Below are the code and all the weights of a small trained network. Each question names an input and a class and asks about switching units off, where a switched-off unit gives its printed mean instead of its output.

import numpy as np


def w(rows, s, z=0):
    codes = np.array(rows[::2]) - 128.0
    scale = np.full(codes.shape[1], s)
    scale[-1] = z or s
    return codes * scale


def f(y):
    return np.maximum(y, 0)


def log_softmax(a):
    a = a - a.max(-1, keepdims=True)
    return a - np.log(np.exp(a).sum(-1, keepdims=True))


def net(x, mask):
    res = np.array(x, float).reshape(1, 5) / 4 @ E
    y = f(res @ A[0][:, :-1].T + A[0][:, -1])
    res = res + np.where(mask, y, B[0][:, -1]) @ B[0][:, :-1]
    return log_softmax(res[-1] @ U[:, :-1].T + U[:, -1])


A, B = {}, {}
E = w([
[96,254,69,72,140,212,171,112,197,159,148],'x0',
[53,133,176,32,178,66,172,238,106,196,179],'x1',
[151,92,27,93,68,58,126,159,172,189,16],'x2',
[148,139,125,138,154,122,151,129,103,124,108],'x3',
[122,109,133,111,119,132,139,95,114,159,141],'x4',
],0.013)
A[0] = w([
[106,195,94,53,127,153,185,185,145,179,163,81],'neuron 1',
[93,105,172,143,139,122,89,89,93,87,174,161],'neuron 2',
[172,1,171,159,114,90,92,170,72,104,137,254],'neuron 3',
[132,137,178,171,140,158,133,64,156,47,186,195],'neuron 4',
[110,187,133,210,125,238,122,93,124,137,184,189],'neuron 5',
[130,191,168,117,141,190,144,93,93,120,156,168],'neuron 6',
[74,85,132,145,160,57,104,194,83,164,153,136],'neuron 7',
[124,146,51,86,108,84,150,178,143,184,106,98],'neuron 8',
[103,58,34,129,127,129,131,128,198,180,71,157],'neuron 9',
[149,80,112,71,106,56,109,209,155,156,86,137],'neuron 10',
[138,100,183,166,90,148,81,85,74,72,88,243],'neuron 11',
[86,134,228,168,164,162,105,137,96,102,200,208],'neuron 12',
[197,125,47,144,21,109,140,82,156,128,61,137],'neuron 13',
[99,247,80,63,121,209,187,104,174,132,113,140],'neuron 14',
[60,99,192,107,194,132,209,183,149,89,187,129],'neuron 15',
[117,114,185,153,132,117,173,203,117,172,121,135],'neuron 16',
[167,182,21,139,78,168,167,115,120,155,68,156],'neuron 17',
[98,139,175,44,151,67,165,245,107,173,175,132],'neuron 18',
],0.0089,0.0076)
B[0] = w([
[57,196,89,119,133,101,203,113,134,141,110,206],'neuron 1',
[149,154,139,143,128,118,157,155,72,68,137,191],'neuron 2',
[230,24,155,152,67,83,132,162,102,103,126,254],'neuron 3',
[215,182,137,112,127,214,116,82,65,158,170,218],'neuron 4',
[156,182,144,97,115,233,67,127,114,129,158,220],'neuron 5',
[131,172,136,134,190,200,113,143,99,97,158,195],'neuron 6',
[131,79,150,47,96,139,107,180,48,140,121,191],'neuron 7',
[66,135,38,56,82,107,138,140,125,165,99,201],'neuron 8',
[130,71,68,129,149,101,107,104,177,156,110,217],'neuron 9',
[119,105,128,128,82,100,96,119,50,207,64,210],'neuron 10',
[251,155,129,191,108,97,127,85,106,70,144,226],'neuron 11',
[209,143,186,114,142,140,194,167,140,68,227,233],'neuron 12',
[99,20,84,158,130,104,79,130,206,97,140,235],'neuron 13',
[2,203,48,135,164,205,112,110,172,122,173,240],'neuron 14',
[44,171,216,114,104,117,215,143,109,95,207,202],'neuron 15',
[105,75,174,75,113,120,134,156,119,160,116,171],'neuron 16',
[111,80,69,152,170,152,91,138,209,146,105,216],'neuron 17',
[65,124,165,50,132,119,227,204,40,123,117,227],'neuron 18',
],0.0086,0.019)
U = w([
[245,134,167,190,89,145,124,86,117,89,137,214],'0',
[165,64,114,182,98,1,41,68,163,98,69,207],'1',
[149,98,205,75,140,80,161,177,103,66,176,182],'2',
[122,60,155,74,82,109,93,169,62,195,33,146],'3',
[157,203,105,98,185,216,21,98,114,122,145,153],'4',
[79,82,64,158,159,159,84,107,230,111,113,34],'5',
[39,185,192,115,149,161,188,133,140,101,157,122],'6',
[56,167,53,64,127,73,169,132,134,162,71,4],'7',
],0.0085,0.0024)

Each question gives the input, the list of numbers given to net, and the class t.
The units are the neurons (one row each of A and B). Each row of codes is followed by its name. A weight is (code - 128) times the scale printed after its matrix; where a second scale follows, it is the last column's (A, B and U).
mask holds one flag per neuron, in row order. A switched-off neuron (its flag False) gives its mean, the last column of its row in B, instead of its output. The means were averaged over made-up inputs and are rounded, as every weight is.
A unit's drop is (log p(t) with every unit on - log p(t) with that unit switched off) / (log p(t) with every unit on - log p(t) with every unit switched off).
The circuit of an input: a set's keep is (log p(t) with only the set's units on - log p(t) with every unit switched off) / (log p(t) with every unit on - log p(t) with every unit switched off). Starting from the 12 units with the biggest drops (on a tie, the unit counted first), units are removed one at a time, each time the one whose removal leaves the highest keep (on an exact tie, the one counted first), for as long as the keep stays at least 0.8.
units of the circuit, in order: the units of the circuit, biggest drop first
top k neurons: the k neurons with the biggest drops, biggest first
drop of u: that unit's drop, to one decimal
input [0,-4,-8,-6,6], class 0: units of the circuit, in order => (neuron 11)
input [0,0,-6,5,1], class 0: units of the circuit, in order => (neuron 14; neuron 18)
input [1,-7,-7,1,8], class 4: top 2 neurons => (neuron 5; neuron 3)
input [1,7,-5,-6,4], class 6: top 2 neurons => (neuron 3; neuron 15)
input [1,-7,-2,3,6], class 4: top 2 neurons => (neuron 3; neuron 5)
input [1,4,4,-1,-2], class 7: top 2 neurons => (neuron 3; neuron 1)
input [7,-4,1,-2,6], class 5: top 2 neurons => (neuron 17; neuron 13)
input [0,6,1,-5,2], class 3: top 3 neurons => (neuron 14; neuron 7; neuron 10)
input [1,-1,6,-1,-7], class 5: top 2 neurons => (neuron 3; neuron 11)
input [1,-1,5,2,-5], class 5: top 3 neurons => (neuron 3; neuron 11; neuron 17)
input [-5,5,1,-8,1], class 3: top 2 neurons => (neuron 10; neuron 7)
input [4,3,2,5,4], class 7: drop of neuron 10 => 0.0
input [1,-1,-3,-6,-3], class 4: drop of neuron 3 => 1.0
input [-1,1,1,2,-7], class 3: units of the circuit, in order => (neuron 12)
input [0,-6,8,-8,8], class 1: drop of neuron 14 => 0.8
input [7,-1,-8,-8,-7], class 4: top 2 neurons => (neuron 5; neuron 4)
input [-7,6,1,-4,6], class 3: top 2 neurons => (neuron 10; neuron 7)
